Here is a tiny trained network, its code and every weight. The questions are about switching its units off for an input and a target symbol, where a switched-off unit gives its printed mean instead of its output.

import numpy as np


def w(rows, s, z=0):
    codes = np.array(rows[::2]) - 128.0
    scale = np.full(codes.shape[1], s)
    scale[-1] = z or s
    return codes * scale


def f(y):
    return np.maximum(y, 0)


def softmax(a):
    e = np.exp(a - a.max(-1, keepdims=True))
    return e / e.sum(-1, keepdims=True)


def log_softmax(a):
    a = a - a.max(-1, keepdims=True)
    return a - np.log(np.exp(a).sum(-1, keepdims=True))


def net(x, mask):
    ids = ['αεζηθλξπστφψω'.index(c) for c in x.split()]
    T = len(ids)
    res = E[ids] + P[:T]
    u = 0
    for l in range(2):
        r = res
        for j in range(3):
            rows = slice(2 * j, 2 * j + 2)
            q, k, v = (r @ M[l][rows].T for M in (Q, K, V))
            z = softmax(np.where(np.tri(T) > 0, q @ k.T / 2**0.5, -1e9)) @ v
            o = O[l][rows]
            res = res + np.where(mask[u + j], z, o[:, -1]) @ o[:, :-1]
        u += 3
        y = f(res @ A[l][:, :-1].T + A[l][:, -1])
        res = res + np.where(mask[u : u + 8], y, B[l][:, -1]) @ B[l][:, :-1]
        u += 8
    return log_softmax(res[-1] @ U[:, :-1].T + U[:, -1])


Q, K, V, O, A, B = {}, {}, {}, {}, {}, {}
E = w([
[188,131,142,181,216,164,62,31],'α',
[102,136,229,129,81,134,74,182],'ε',
[138,136,192,89,47,145,99,147],'ζ',
[215,99,170,217,175,172,75,61],'η',
[137,150,111,59,79,206,137,81],'θ',
[97,197,129,143,86,237,65,227],'λ',
[62,125,225,155,123,133,71,180],'ξ',
[237,167,172,132,224,126,99,137],'π',
[91,95,244,27,191,146,188,109],'σ',
[224,102,182,185,203,41,160,208],'τ',
[98,176,54,199,206,79,103,147],'φ',
[130,204,147,246,99,59,76,61],'ψ',
[3,113,102,187,47,87,150,115],'ω',
],0.0053)
P = w([
[118,3,148,106,109,147,10,111],'0',
[125,54,132,117,123,152,55,117],'1',
[129,87,120,129,129,155,85,121],'2',
[134,120,125,142,124,155,112,119],'3',
[127,151,134,139,113,143,128,124],'4',
[123,168,131,151,109,136,147,124],'5',
[109,193,140,155,98,125,163,123],'6',
[111,214,149,154,94,115,169,122],'7',
[99,237,154,164,89,106,183,123],'8',
],0.0045)
Q[0] = w([
[132,63,69,123,155,68,101,180],'L0H1',
[2,41,150,7,37,135,106,121],'L0H1',
[102,150,134,178,127,164,74,189],'L0H2',
[180,92,159,183,179,55,151,145],'L0H2',
[133,154,107,122,76,136,125,161],'L0H3',
[106,149,216,116,193,149,116,109],'L0H3',
],0.023)
K[0] = w([
[103,51,28,188,160,43,69,87],'L0H1',
[158,7,167,39,133,220,11,103],'L0H1',
[93,172,128,224,106,127,37,209],'L0H2',
[171,76,204,165,235,57,184,145],'L0H2',
[115,145,91,118,70,167,94,170],'L0H3',
[135,196,227,136,220,131,217,115],'L0H3',
],0.017)
V[0] = w([
[174,158,151,88,117,245,127,105],'L0H1',
[202,36,180,149,87,91,131,191],'L0H1',
[153,191,115,187,70,100,58,202],'L0H2',
[86,132,91,220,119,199,151,88],'L0H2',
[145,227,124,151,138,204,136,174],'L0H3',
[176,168,162,116,224,103,96,107],'L0H3',
],0.012)
O[0] = w([
[53,156,215,86,145,119,54,114,195],'L0H1',
[106,135,164,188,170,238,222,69,163],'L0H1',
[183,13,166,123,110,116,184,45,255],'L0H2',
[107,105,156,68,24,108,76,168,148],'L0H2',
[114,253,71,68,164,140,137,124,163],'L0H3',
[167,120,123,11,81,104,135,53,174],'L0H3',
],0.0057,0.0026)
A[0] = w([
[40,121,112,92,193,109,174,100,160],'L0N1',
[180,149,104,190,128,72,61,46,190],'L0N2',
[205,98,129,98,157,79,69,150,191],'L0N3',
[206,88,51,113,154,117,107,135,160],'L0N4',
[113,150,52,143,128,166,161,46,191],'L0N5',
[99,255,67,135,199,175,90,194,93],'L0N6',
[208,201,123,145,137,101,132,117,144],'L0N7',
[130,115,153,190,107,85,182,113,249],'L0N8',
],0.0095,0.0019)
B[0] = w([
[117,88,156,143,70,117,135,183,176],'L0N1',
[107,135,104,175,177,104,98,58,254],'L0N2',
[91,136,93,72,183,82,84,107,200],'L0N3',
[103,137,107,174,183,134,138,203,200],'L0N4',
[135,62,163,162,97,132,175,122,190],'L0N5',
[124,252,80,162,226,180,164,161,171],'L0N6',
[109,70,133,76,120,116,192,94,217],'L0N7',
[72,167,121,140,162,171,148,93,246],'L0N8',
],0.012,0.0028)
Q[1] = w([
[71,147,81,184,251,86,149,77],'L1H1',
[178,86,101,150,107,116,138,183],'L1H1',
[145,196,64,161,209,58,141,114],'L1H2',
[72,112,122,158,185,92,189,101],'L1H2',
[168,99,61,145,109,122,132,210],'L1H3',
[146,155,188,94,53,210,125,203],'L1H3',
],0.02)
K[1] = w([
[88,153,128,136,104,80,165,117],'L1H1',
[99,109,133,151,165,140,103,89],'L1H1',
[109,251,113,117,98,125,183,131],'L1H2',
[105,128,123,129,92,91,186,130],'L1H2',
[81,82,99,196,142,123,99,115],'L1H3',
[165,104,141,100,149,186,105,134],'L1H3',
],0.027)
V[1] = w([
[167,118,90,148,201,125,104,127],'L1H1',
[92,82,156,75,166,131,197,248],'L1H1',
[171,125,159,152,141,100,131,125],'L1H2',
[157,229,121,132,93,112,154,120],'L1H2',
[177,168,221,157,98,146,117,99],'L1H3',
[220,111,138,56,178,139,127,143],'L1H3',
],0.017)
O[1] = w([
[108,63,70,104,134,104,179,137,151],'L1H1',
[101,105,24,169,122,255,107,81,103],'L1H1',
[130,105,93,166,108,128,167,99,121],'L1H2',
[156,53,102,161,179,128,106,199,2],'L1H2',
[169,116,182,242,125,117,84,148,115],'L1H3',
[200,75,181,104,225,165,80,84,51],'L1H3',
],0.0074,0.0085)
A[1] = w([
[127,116,140,158,168,180,105,254,135],'L1N1',
[146,137,99,86,58,146,139,120,111],'L1N2',
[99,200,148,131,101,156,132,165,252],'L1N3',
[163,133,115,135,202,132,41,75,113],'L1N4',
[118,58,182,105,16,138,84,106,199],'L1N5',
[121,116,171,81,86,115,148,183,85],'L1N6',
[206,112,175,134,188,153,187,80,84],'L1N7',
[120,90,148,103,151,82,18,130,106],'L1N8',
],0.012,0.002)
B[1] = w([
[219,85,75,125,47,124,181,130,151],'L1N1',
[105,63,119,149,156,139,118,165,172],'L1N2',
[164,175,166,58,103,148,103,113,252],'L1N3',
[161,122,76,140,168,101,25,166,158],'L1N4',
[57,28,143,154,90,157,105,234,210],'L1N5',
[114,140,105,224,123,121,116,155,175],'L1N6',
[175,132,180,132,215,178,166,192,169],'L1N7',
[142,65,190,118,93,110,165,6,148],'L1N8',
],0.013,0.011)
U = w([
[142,93,151,113,102,114,154,67,25],'α',
[196,104,99,121,82,129,152,134,133],'ε',
[130,126,123,136,125,126,133,130,2],'ζ',
[84,41,176,143,93,153,103,178,201],'η',
[129,108,120,136,128,119,119,114,50],'θ',
[136,84,117,170,125,113,97,76,127],'λ',
[130,117,117,154,125,125,119,116,43],'ξ',
[162,98,164,73,177,95,115,152,65],'π',
[116,153,71,192,154,145,72,139,91],'σ',
[134,125,134,200,158,179,195,122,131],'τ',
[86,93,69,83,138,121,161,123,178],'φ',
[136,156,137,167,124,56,155,153,124],'ψ',
[128,253,150,49,120,152,135,86,230],'ω',
],0.0047,0.0029)

Each question gives the input, a string of symbols that net reads in full, and the target symbol t.
The units are the heads (2 rows each of Q, K, V and O) and the neurons (one row each of A and B). Each row of codes is followed by its name. A weight is (code - 128) times the scale printed after its matrix; where a second scale follows, it is the last column's (O, A, B and U).
mask holds one flag per unit, layer by layer, with each layer's heads first. A switched-off unit (its flag False) gives its mean, the last column of its rows in O or B, instead of its output. The means were averaged over made-up inputs and are rounded, as every weight is.
A unit's drop is (log p(t) with every unit on - log p(t) with that unit switched off) / (log p(t) with every unit on - log p(t) with every unit switched off).
The circuit of an input: a set's keep is (log p(t) with only the set's units on - log p(t) with every unit switched off) / (log p(t) with every unit on - log p(t) with every unit switched off). Starting from the 12 units with the biggest drops (on a tie, the unit counted first), units are removed one at a time, each time the one whose removal leaves the highest keep (on an exact tie, the one counted first), for as long as the keep stays at least 0.8.
units of the circuit, in order: the units of the circuit, biggest drop first
most important unit: the unit with the biggest drop
top k neurons: the k neurons with the biggest drops, biggest first
top k neurons in layer l: the k neurons of layer l with the biggest drops, biggest first
input η σ φ τ λ σ φ σ, target ε: top neuron : L0N6
input λ θ τ ω λ λ λ, target ε: units of the circuit, in order : L0H3, L1H2, L0N6, L1N1
input φ θ λ σ ψ λ τ, target ψ: units of the circuit, in order : L1H1, L0H1, L0N2, L1N6
input φ λ π λ φ φ τ φ λ, target ε: units of the circuit, in order : L1H2, L0N6, L1N1
input φ σ λ ε α ω λ, target ω: units of the circuit, in order : L0H3, L0N6, L1N3
input λ η σ ξ λ φ φ ψ φ, target ψ: units of the circuit, in order : L1H1, L0N2, L0H1, L1N6
input ζ λ η θ η σ φ φ σ, target ω: units of the circuit, in order : L0H2, L0N6, L1N3, L1N5
input ζ ψ ψ σ σ α, target σ: units of the circuit, in order : L0N1, L0N2, L1H1, L1N4
input φ λ ψ α, target ψ: units of the circuit, in order : L1H1, L0N2, L1H3, L1N6
input α τ τ ξ ζ, target η: top 3 neurons in layer 0 : L0N6, L0N2, L0N4
input σ θ τ σ, target ω: units of the circuit, in order : L0H2, L0N6, L1N3
input λ τ λ, target ω: top 2 neurons : L0N6, L1N5
input σ τ π π, target τ: units of the circuit, in order : L0H1, L1N7, L1N3, L1H3
input η σ τ α, target τ: top neuron : L0N5
input ω ψ σ ψ θ λ η ω, target ω: top 4 neurons : L0N8, L1N3, L0N5, L0N7
input ε λ τ φ η σ λ ζ α, target λ: top 2 neurons in layer 1 : L1N8, L1N4
input φ σ θ φ σ λ λ ε, target η: top 2 neurons in layer 1 : L1N5, L1N2
input π σ α φ λ α, target φ: top 3 neurons in layer 0 : L0N4, L0N3, L0N7
input ψ λ λ ψ λ π, target ψ: top 4 neurons : L0N4, L0N2, L1N6, L0N8
input σ π φ, target φ: top 2 neurons : L0N4, L0N3
input λ ψ π, target ψ: most important unit : L1H1
input λ τ ψ σ α, target ψ: top 3 neurons : L0N5, L0N7, L0N4
input τ π φ τ, target φ: top 2 neurons : L0N4, L0N3
input σ α τ λ ω φ, target ω: top 2 neurons in layer 1 : L1N5, L1N3
input σ ψ τ τ, target ψ: top 3 neurons : L0N2, L0N4, L1N6
input η ψ α λ τ σ, target η: top 3 neurons : L0N1, L1N5, L0N6
input ψ λ λ π θ σ α, target σ: most important unit : L1H1
input θ λ τ ξ ω ψ τ, target ω: top 4 neurons : L0N8, L0N1, L1N5, L1N3
input θ τ ζ α, target τ: top 2 neurons : L1N7, L0N5
input σ α σ λ ω σ α, target ω: top 2 neurons in layer 0 : L0N1, L0N8
